Here is a tiny trained network, its code and every weight. The questions are about switching its units off for an input and a class, where a switched-off unit gives its printed mean instead of its output.

import numpy as np


def w(rows, s, z=0):
    codes = np.array(rows[::2]) - 128.0
    scale = np.full(codes.shape[1], s)
    scale[-1] = z or s
    return codes * scale


def f(y):
    return y / 2 * (1 + np.tanh(0.7978845608 * (y + 0.044715 * y**3)))


def log_softmax(a):
    a = a - a.max(-1, keepdims=True)
    return a - np.log(np.exp(a).sum(-1, keepdims=True))


def net(x, mask):
    res = np.array(x, float).reshape(1, 3) / 4 @ E
    y = f(res @ A[0][:, :-1].T + A[0][:, -1])
    res = res + np.where(mask, y, B[0][:, -1]) @ B[0][:, :-1]
    return log_softmax(res[-1] @ U[:, :-1].T + U[:, -1])


A, B = {}, {}
E = w([
[99,1,136,175,67,70],'x0',
[146,208,177,170,140,37],'x1',
[54,138,31,128,182,99],'x2',
],0.0099)
A[0] = w([
[122,172,143,78,98,144,109],'n1',
[153,221,88,115,131,124,147],'n2',
[211,173,137,185,92,92,117],'n3',
[86,123,11,122,183,85,186],'n4',
[87,95,69,145,155,210,86],'n5',
[147,198,171,97,134,250,139],'n6',
[151,178,121,151,184,162,145],'n7',
[155,123,204,171,115,185,157],'n8',
[108,76,125,84,72,188,162],'n9',
[98,173,134,106,108,112,65],'n10',
[171,184,101,136,140,175,90],'n11',
[160,75,121,108,157,249,122],'n12',
[93,138,88,158,178,127,96],'n13',
[102,174,155,171,146,38,97],'n14',
[109,161,150,70,99,177,76],'n15',
[141,200,95,121,173,157,100],'n16',
[173,114,186,116,110,161,83],'n17',
[115,151,91,124,176,31,116],'n18',
[73,143,94,148,159,116,84],'n19',
[189,117,212,141,81,174,163],'n20',
[155,135,169,98,91,122,255],'n21',
[114,56,119,148,72,45,133],'n22',
[168,65,145,123,106,89,119],'n23',
[135,170,193,106,134,58,99],'n24',
],0.012,0.0087)
B[0] = w([
[125,110,146,150,132,104,150],'n1',
[123,117,128,137,170,135,205],'n2',
[136,140,148,94,85,177,173],'n3',
[59,253,131,143,175,132,251],'n4',
[156,119,165,144,52,160,182],'n5',
[98,95,164,148,182,127,237],'n6',
[130,100,131,125,162,126,189],'n7',
[64,203,123,145,123,131,192],'n8',
[168,152,159,117,136,175,207],'n9',
[132,94,178,128,93,110,128],'n10',
[141,62,151,131,111,125,171],'n11',
[167,142,140,86,51,156,209],'n12',
[77,138,127,126,116,87,161],'n13',
[186,89,135,117,68,182,184],'n14',
[114,94,179,126,97,109,151],'n15',
[127,53,177,124,139,122,194],'n16',
[56,138,146,135,81,94,164],'n17',
[84,183,173,125,88,203,188],'n18',
[61,141,137,109,110,112,158],'n19',
[8,197,143,129,145,130,220],'n20',
[175,210,70,138,213,147,216],'n21',
[121,49,185,124,215,149,218],'n22',
[105,89,170,129,157,120,172],'n23',
[150,116,138,92,43,140,170],'n24',
],0.019,0.012)
U = w([
[49,193,144,147,142,123,178],'0',
[64,2,180,167,196,154,115],'1',
[147,152,179,96,39,210,155],'2',
[132,200,76,149,221,144,254],'3',
[151,119,110,129,106,65,53],'4',
[165,123,90,123,114,52,70],'5',
[170,49,55,158,174,139,56],'6',
],0.0097,0.0047)

Each question gives the input, the list of numbers given to net, and the class t.
The units are the neurons (one row each of A and B). Each row of codes is followed by its name. A weight is (code - 128) times the scale printed after its matrix; where a second scale follows, it is the last column's (A, B and U).
mask holds one flag per neuron, in row order. A switched-off neuron (its flag False) gives its mean, the last column of its row in B, instead of its output. The means were averaged over made-up inputs and are rounded, as every weight is.
A unit's drop is (log p(t) with every unit on - log p(t) with that unit switched off) / (log p(t) with every unit on - log p(t) with every unit switched off).
The circuit of an input: a set's keep is (log p(t) with only the set's units on - log p(t) with every unit switched off) / (log p(t) with every unit on - log p(t) with every unit switched off). Starting from the 12 units with the biggest drops (on a tie, the unit counted first), units are removed one at a time, each time the one whose removal leaves the highest keep (on an exact tie, the one counted first), for as long as the keep stays at least 0.8.
units of the circuit, in order: the units of the circuit, biggest drop first
top k neurons: the k neurons with the biggest drops, biggest first
drop when u is switched off: that unit's drop, to one decimal
input [6,-7,8], class 0: units of the circuit, in order : n4
input [-2,-4,-2], class 2: top 2 neurons : n4; n12
input [8,-2,-8], class 0: top 4 neurons : n20; n8; n21; n6
input [5,-8,-8], class 0: top 2 neurons : n20; n8
input [7,-3,-8], class 0: top 3 neurons : n20; n8; n21
input [-5,6,2], class 2: top 2 neurons : n22; n24
input [-5,7,-2], class 2: top 2 neurons : n24; n3
input [-7,-8,-8], class 0: top 2 neurons : n20; n6
input [-6,-4,-5], class 1: top 3 neurons : n6; n4; n11
input [5,-7,7], class 0: top 3 neurons : n4; n14; n24
input [3,4,-1], class 2: top 3 neurons : n6; n4; n14
input [-3,-7,6], class 2: top 2 neurons : n5; n12
input [-6,-7,4], class 2: top 2 neurons : n12; n5
input [8,6,-5], class 1: units of the circuit, in order : n22
input [4,3,2], class 1: drop when n12 is switched off : 0.1
input [1,-4,-6], class 0: drop when n20 is switched off : 0.3
input [-8,-6,0], class 1: drop when n6 is switched off : 0.4
